Below are the code and all the weights of a small trained network. Each question names an input and a target symbol and asks about switching units off, where a switched-off unit gives its printed mean instead of its output.

import numpy as np


def w(rows, s, z=0):
    codes = np.array(rows[::2]) - 128.0
    scale = np.full(codes.shape[1], s)
    scale[-1] = z or s
    return codes * scale


def softmax(a):
    e = np.exp(a - a.max(-1, keepdims=True))
    return e / e.sum(-1, keepdims=True)


def log_softmax(a):
    a = a - a.max(-1, keepdims=True)
    return a - np.log(np.exp(a).sum(-1, keepdims=True))


def net(x, mask):
    ids = ['ΔΨαβγζηλμξπστφ'.index(c) for c in x.split()]
    T = len(ids)
    res = E[ids] + P[:T]
    u = 0
    for l in range(3):
        r = res
        for j in range(3):
            rows = slice(2 * j, 2 * j + 2)
            q, k, v = (r @ M[l][rows].T for M in (Q, K, V))
            z = softmax(np.where(np.tri(T) > 0, q @ k.T / 2**0.5, -1e9)) @ v
            o = O[l][rows]
            res = res + np.where(mask[u + j], z, o[:, -1]) @ o[:, :-1]
        u += 3
    return log_softmax(res[-1] @ U[:, :-1].T + U[:, -1])


Q, K, V, O = {}, {}, {}, {}
E = w([
[229,93,138,154,92,192,188,99],'Δ',
[157,159,52,88,127,99,123,224],'Ψ',
[174,47,141,152,182,120,122,133],'α',
[89,84,167,117,138,133,160,75],'β',
[142,125,104,133,123,119,107,172],'γ',
[145,130,179,35,96,177,173,84],'ζ',
[178,150,142,159,104,94,87,188],'η',
[96,122,114,156,193,182,139,197],'λ',
[121,176,185,67,213,151,116,150],'μ',
[132,166,181,84,230,177,112,146],'ξ',
[151,136,117,90,114,67,103,154],'π',
[47,88,225,236,138,188,61,165],'σ',
[167,217,121,138,65,209,47,215],'τ',
[254,86,194,139,70,53,120,31],'φ',
],0.019)
P = w([
[193,48,87,122,144,182,116,122],'0',
[166,70,98,102,134,150,100,174],'1',
[144,80,135,92,131,124,104,187],'2',
[165,104,149,126,131,120,95,192],'3',
[160,124,163,134,131,122,97,167],'4',
[157,144,173,156,125,113,90,153],'5',
[134,161,183,163,121,97,82,136],'6',
[153,182,200,193,116,94,83,128],'7',
[141,211,199,201,118,83,83,102],'8',
[142,229,205,206,105,78,92,107],'9',
[150,254,212,190,90,86,136,102],'10',
],0.0087)
Q[0] = w([
[55,77,53,34,57,129,167,27],'L0H0',
[173,80,60,71,109,186,18,103],'L0H0',
[162,47,97,35,161,158,70,60],'L0H1',
[147,150,31,125,108,42,232,180],'L0H1',
[228,67,191,81,129,241,64,109],'L0H2',
[46,59,151,35,115,42,3,211],'L0H2',
],0.0065)
K[0] = w([
[181,49,90,67,232,125,119,137],'L0H0',
[140,164,145,129,163,142,35,170],'L0H0',
[218,109,156,138,139,129,126,142],'L0H1',
[106,84,86,87,144,6,167,118],'L0H1',
[86,158,110,124,128,36,88,84],'L0H2',
[136,137,138,122,3,148,89,166],'L0H2',
],0.0071)
V[0] = w([
[170,118,68,88,175,100,150,108],'L0H0',
[90,188,135,154,127,97,254,147],'L0H0',
[52,193,75,143,139,75,213,56],'L0H1',
[130,162,175,96,167,179,130,101],'L0H1',
[124,161,122,143,217,110,89,132],'L0H2',
[92,82,112,125,198,86,181,164],'L0H2',
],0.0084)
O[0] = w([
[242,109,77,123,155,120,87,140,81],'L0H0',
[107,155,105,166,197,180,1,110,66],'L0H0',
[72,72,125,114,100,125,22,111,6],'L0H1',
[108,179,59,56,134,90,170,149,139],'L0H1',
[184,152,107,55,136,66,105,151,129],'L0H2',
[64,128,82,118,138,92,68,98,91],'L0H2',
],0.0088,0.017)
Q[1] = w([
[181,180,133,189,200,167,223,151],'L1H0',
[173,189,130,179,175,114,178,122],'L1H0',
[76,56,2,105,86,170,127,109],'L1H1',
[154,217,209,152,148,142,101,79],'L1H1',
[129,146,155,100,91,150,237,191],'L1H2',
[122,152,97,141,109,156,40,53],'L1H2',
],0.0074)
K[1] = w([
[49,255,140,111,97,147,92,192],'L1H0',
[157,195,170,146,228,150,133,70],'L1H0',
[111,51,70,63,177,180,190,162],'L1H1',
[102,170,134,52,246,73,113,55],'L1H1',
[167,201,225,99,23,111,74,57],'L1H2',
[163,27,148,110,92,131,163,179],'L1H2',
],0.0055)
V[1] = w([
[117,251,191,98,80,117,137,73],'L1H0',
[146,90,93,92,74,163,45,41],'L1H0',
[138,197,165,114,167,54,96,2],'L1H1',
[117,191,111,208,189,109,126,163],'L1H1',
[132,40,165,112,169,117,136,124],'L1H2',
[73,185,22,154,37,200,181,161],'L1H2',
],0.0062)
O[1] = w([
[129,135,255,117,103,140,57,202,194],'L1H0',
[203,32,253,120,119,192,213,37,6],'L1H0',
[149,93,114,200,196,181,180,229,103],'L1H1',
[62,61,145,158,144,169,33,53,131],'L1H1',
[138,91,55,144,179,86,199,119,103],'L1H2',
[80,160,97,71,88,218,162,53,163],'L1H2',
],0.0078,0.024)
Q[2] = w([
[98,101,156,133,163,131,130,96],'L2H0',
[112,129,138,181,132,202,108,103],'L2H0',
[191,89,128,118,175,164,81,123],'L2H1',
[134,115,116,109,164,87,168,137],'L2H1',
[109,10,147,118,124,158,156,60],'L2H2',
[109,153,123,111,116,68,185,130],'L2H2',
],0.011)
K[2] = w([
[145,54,34,133,115,210,180,136],'L2H0',
[40,2,154,129,104,216,117,205],'L2H0',
[183,100,94,88,107,11,215,23],'L2H1',
[117,166,154,136,125,83,178,122],'L2H1',
[135,53,50,127,90,95,165,94],'L2H2',
[102,157,151,122,134,93,129,167],'L2H2',
],0.0077)
V[2] = w([
[130,139,138,103,141,114,143,164],'L2H0',
[93,101,137,132,128,178,111,140],'L2H0',
[167,106,143,65,116,93,137,152],'L2H1',
[86,106,173,167,125,100,188,91],'L2H1',
[124,127,105,102,120,58,161,110],'L2H2',
[127,144,174,99,251,148,125,95],'L2H2',
],0.011)
O[2] = w([
[71,148,110,63,93,120,91,69,237],'L2H0',
[162,161,120,116,127,103,113,139,57],'L2H0',
[254,191,166,21,124,84,125,87,130],'L2H1',
[90,155,120,187,79,88,166,79,3],'L2H1',
[101,131,121,155,127,133,59,157,91],'L2H2',
[103,248,71,13,156,73,138,128,1],'L2H2',
],0.0083,0.017)
U = w([
[133,140,137,145,133,128,64,146,173],'Δ',
[88,142,103,150,87,154,199,167,129],'Ψ',
[128,96,180,116,134,196,100,186,182],'α',
[139,120,132,130,130,121,212,254,32],'β',
[111,166,144,101,135,114,113,171,49],'γ',
[114,124,141,104,117,146,153,160,74],'ζ',
[143,162,146,146,114,137,133,144,96],'η',
[116,176,127,106,134,131,124,167,89],'λ',
[68,127,123,120,104,134,168,147,166],'μ',
[90,134,197,78,110,196,147,138,156],'ξ',
[109,113,82,137,160,196,93,159,253],'π',
[125,139,67,145,181,228,131,172,110],'σ',
[139,160,103,144,148,199,182,146,200],'τ',
[137,133,91,136,129,165,113,170,62],'φ',
],0.006,0.0036)

Each question gives the input, a string of symbols that net reads in full, and the target symbol t.
The units are the heads (2 rows each of Q, K, V and O). Each row of codes is followed by its name. A weight is (code - 128) times the scale printed after its matrix; where a second scale follows, it is the last column's (O and U).
mask holds one flag per head, layer by layer. A switched-off head (its flag False) gives its mean, the last column of its rows in O, instead of its output. The means were averaged over made-up inputs and are rounded, as every weight is.
A unit's drop is (log p(t) with every unit on - log p(t) with that unit switched off) / (log p(t) with every unit on - log p(t) with every unit switched off).
The circuit of an input: a set's keep is (log p(t) with only the set's units on - log p(t) with every unit switched off) / (log p(t) with every unit on - log p(t) with every unit switched off). Starting from all 9 units, units are removed one at a time, each time the one whose removal leaves the highest keep (on an exact tie, the one counted first), for as long as the keep stays at least 0.8.
circuit, biggest first: the units of the circuit, biggest drop first
unit that matters most: the unit with the biggest drop
which heads matter: for each layer, one digit per head in row order, 1 if its drop is at least 0.15 and else 0, layers parted by /
input λ η μ φ η τ β ζ ξ τ η, target α: unit that matters most : L2H1
input Ψ φ α, target β: circuit, biggest first : L1H2, L1H1
input μ λ η Δ λ ζ Ψ φ Ψ σ η, target Ψ: which heads matter : 100 / 000 / 010
input τ Ψ ξ φ λ α ξ τ Ψ, target ξ: circuit, biggest first : L1H2, L0H0, L1H0
input ζ ξ σ Δ α, target Ψ: circuit, biggest first : L2H1, L0H0
input Ψ λ α λ φ Ψ τ φ π, target α: circuit, biggest first : L2H2, L2H1
input τ Δ τ, target ξ: circuit, biggest first : L1H2, L1H1
input φ Δ τ λ α τ α γ, target α: circuit, biggest first : L2H2, L2H1
input τ τ τ τ λ η Δ φ Δ γ φ, target β: which heads matter : 000 / 011 / 000
input τ Δ τ Δ, target ξ: which heads matter : 000 / 011 / 000
input σ σ η Δ σ Δ π, target Ψ: circuit, biggest first : L2H1, L0H0
input τ τ σ σ η π σ τ λ π λ, target α: which heads matter : 000 / 101 / 011
input β σ τ μ τ λ π ξ η, target λ: which heads matter : 000 / 000 / 001
input Ψ γ π Δ ξ β η Δ φ τ Δ, target α: unit that matters most : L1H0
input σ μ σ Ψ σ σ σ η β, target μ: circuit, biggest first : L2H1, L0H0
input β φ ξ η η Δ φ γ σ ζ λ, target Ψ: which heads matter : 000 / 000 / 010
input λ α λ φ α β ξ η τ η γ, target α: which heads matter : 000 / 000 / 010
input Δ α τ, target ξ: which heads matter : 100 / 011 / 000
input Ψ α η τ σ γ τ ζ ξ τ, target α: circuit, biggest first : L1H0, L2H1, L1H1
input τ φ Ψ λ Ψ, target α: circuit, biggest first : L2H2, L0H1, L0H0
input φ φ λ φ τ, target β: which heads matter : 010 / 011 / 000
input λ π λ Δ ζ η τ α λ τ λ, target ξ: circuit, biggest first : L1H2
input λ τ τ σ ξ α σ τ φ τ Δ, target β: which heads matter : 000 / 010 / 001
input τ τ γ, target ξ: circuit, biggest first : L1H2, L1H1
input μ τ τ λ τ ζ η τ α, target ξ: which heads matter : 100 / 001 / 000
